[[129 132 144 132 144 119 139 133 108 138 124 140 134]
 [141 126 134 122 148 120 136 102 113 126 115 128 110]]
=>
[[141 126 134 122 148 120 136 102 113 126 115 128 110]
 [129 132 144 132 144 119 139 133 108 138 124 140 134]]

[[116 118 129 123 114 117 148]
 [144 125 112 134 120 115 149]
 [139 144 143 125 134 148 125]
 [123 123 122 123 141 132 148]
 [127 129 137 124 121 122 145]
 [142 125 117 107 106 116 141]
 [133 147 126 137 156 141 112]]
=>
[[144 125 112 134 120 115 149]
 [142 125 117 107 106 116 141]
 [139 144 143 125 134 148 125]
 [133 147 126 137 156 141 112]
 [127 129 137 124 121 122 145]
 [123 123 122 123 141 132 148]
 [116 118 129 123 114 117 148]]

[[135 128 140 129 130 129 128 111 135 124 130 139 137]
 [137 122 147 125 140 141 139 115 125 129 123 141 132]
 [139 136 141 110 121 128 146 126 139 121 116 133 131]
 [129 123 138 124 131 126 129 113 134 123 127 143 135]
 [127 129 135 120 127 137 142 113 132 126 122 141 141]
 [126 133 137 124 132 136 129 105 132 132 122 141 132]
 [125 153 156 127 112 140 134 103 141 142 133 132 116]]
=>
[[139 136 141 110 121 128 146 126 139 121 116 133 131]
 [137 122 147 125 140 141 139 115 125 129 123 141 132]
 [135 128 140 129 130 129 128 111 135 124 130 139 137]
 [129 123 138 124 131 126 129 113 134 123 127 143 135]
 [127 129 135 120 127 137 142 113 132 126 122 141 141]
 [126 133 137 124 132 136 129 105 132 132 122 141 132]
 [125 153 156 127 112 140 134 103 141 142 133 132 116]]

[[108 135]
 [157 124]
 [130 138]
 [127 156]]
=>
[[157 124]
 [130 138]
 [127 156]
 [108 135]]

[[ 98 121 134 144 131 136 103 112 112 131 154 107]
 [113 125 119 143  99 123 131 153 141 134 154 124]
 [155 134 125 112 132 123 147 135 138 124 101 146]]
=>
[[155 134 125 112 132 123 147 135 138 124 101 146]
 [113 125 119 143  99 123 131 153 141 134 154 124]
 [ 98 121 134 144 131 136 103 112 112 131 154 107]]

[[120 121]
 [106 106]
 [124 124]
 [122 122]
 [111 112]
 [121 122]
 [119 119]]
=>
[[124 124]
 [122 122]
 [121 122]
 [120 121]
 [119 119]
 [111 112]
 [106 106]]

[[142 138 123 134 127 124 118 105]
 [144 139 125 130 128 128 120 105]
 [120 115 123 119 127 130 127 137]
 [139 133 125 129 127 129 124 114]]
=>
[[144 139 125 130 128 128 120 105]
 [142 138 123 134 127 124 118 105]
 [139 133 125 129 127 129 124 114]
 [120 115 123 119 127 130 127 137]]

[[123 135 130 123 123 125 115 122 121 123 145 121 133 151 125 130]
 [128 140 136 110 117 134 139 146 112 110 128 107 129 125 116 115]
 [137 133 126 120 120 150 133 129 115 119 118 121 123 123 126 116]
 [141 124 119 113 123 122 135 141 123 114 114 118 134 123 110 119]
 [130 131 137 125 124 122 132 122 125 127 127 128 124 127 128 118]]
=>
[[141 124 119 113 123 122 135 141 123 114 114 118 134 123 110 119]
 [137 133 126 120 120 150 133 129 115 119 118 121 123 123 126 116]
 [130 131 137 125 124 122 132 122 125 127 127 128 124 127 128 118]
 [128 140 136 110 117 134 139 146 112 110 128 107 129 125 116 115]
 [123 135 130 123 123 125 115 122 121 123 145 121 133 151 125 130]]
---
[[147 115 119 116 146]
 [105 125 125 146 111]
 [123 122 142 114 144]
 [101 127 131 123 130]
 [145 128 123 119 131]]
=>
[[115 119]
 [125 125]]

[[138 135 151]
 [143 122 110]
 [153 138 141]]
=>
[[135 151]
 [122 110]]

[[105 120 125 118 111]
 [102 127 126 123 108]
 [104 124 126 121 109]]
=>
[[120 125]
 [127 126]]

[[115 126 153 122 124]
 [137 124 143 130 137]
 [122 124 148 128 123]
 [126 126 125 125 126]]
=>
[[126 153]
 [124 143]]

[[118 116 115 115 139]
 [144 140 141 142 133]
 [107 120 134 113 134]]
=>
[[116 115]
 [140 141]]

[[131 125 127]
 [127 136 123]
 [106 100 131]
 [119 130 146]]
=>
[[125 127]
 [136 123]]

[[116 130 142 127 113]
 [112 104 105 136 134]]
=>
[[130 142]
 [104 105]]
---
[[107 141 129 135 142]
 [150 134 115 154 143]
 [119 106 115 112 111]
 [107 109 102 149 126]]
=>
[142 154 115 109]

[[126 120 118 111]
 [138 135 131 128]
 [127 122 121 109]
 [118 127 123 110]
 [138 101 127 139]]
=>
[111 131 122 118]

[[129 110 150]
 [123 132 110]]
=>
[150 132]

[[117 110 146]
 [123 128 126]
 [151 133 113]
 [128 127 125]]
=>
[146 128 151]

[[120 135 106 108 124]
 [120 116 106 108 124]
 [120 135 106 116 124]]
=>
[124 108 106]

[[128 124 158]
 [136 154 120]]
=>
[158 154]

[[137 109]
 [128 112]
 [132 105]]
=>
[109 128]

[[150 139 125 121]
 [125 128 124 124]
 [101 106 122 128]
 [144 132 128 134]
 [130 110 127 115]]
=>
[121 124 106 144]
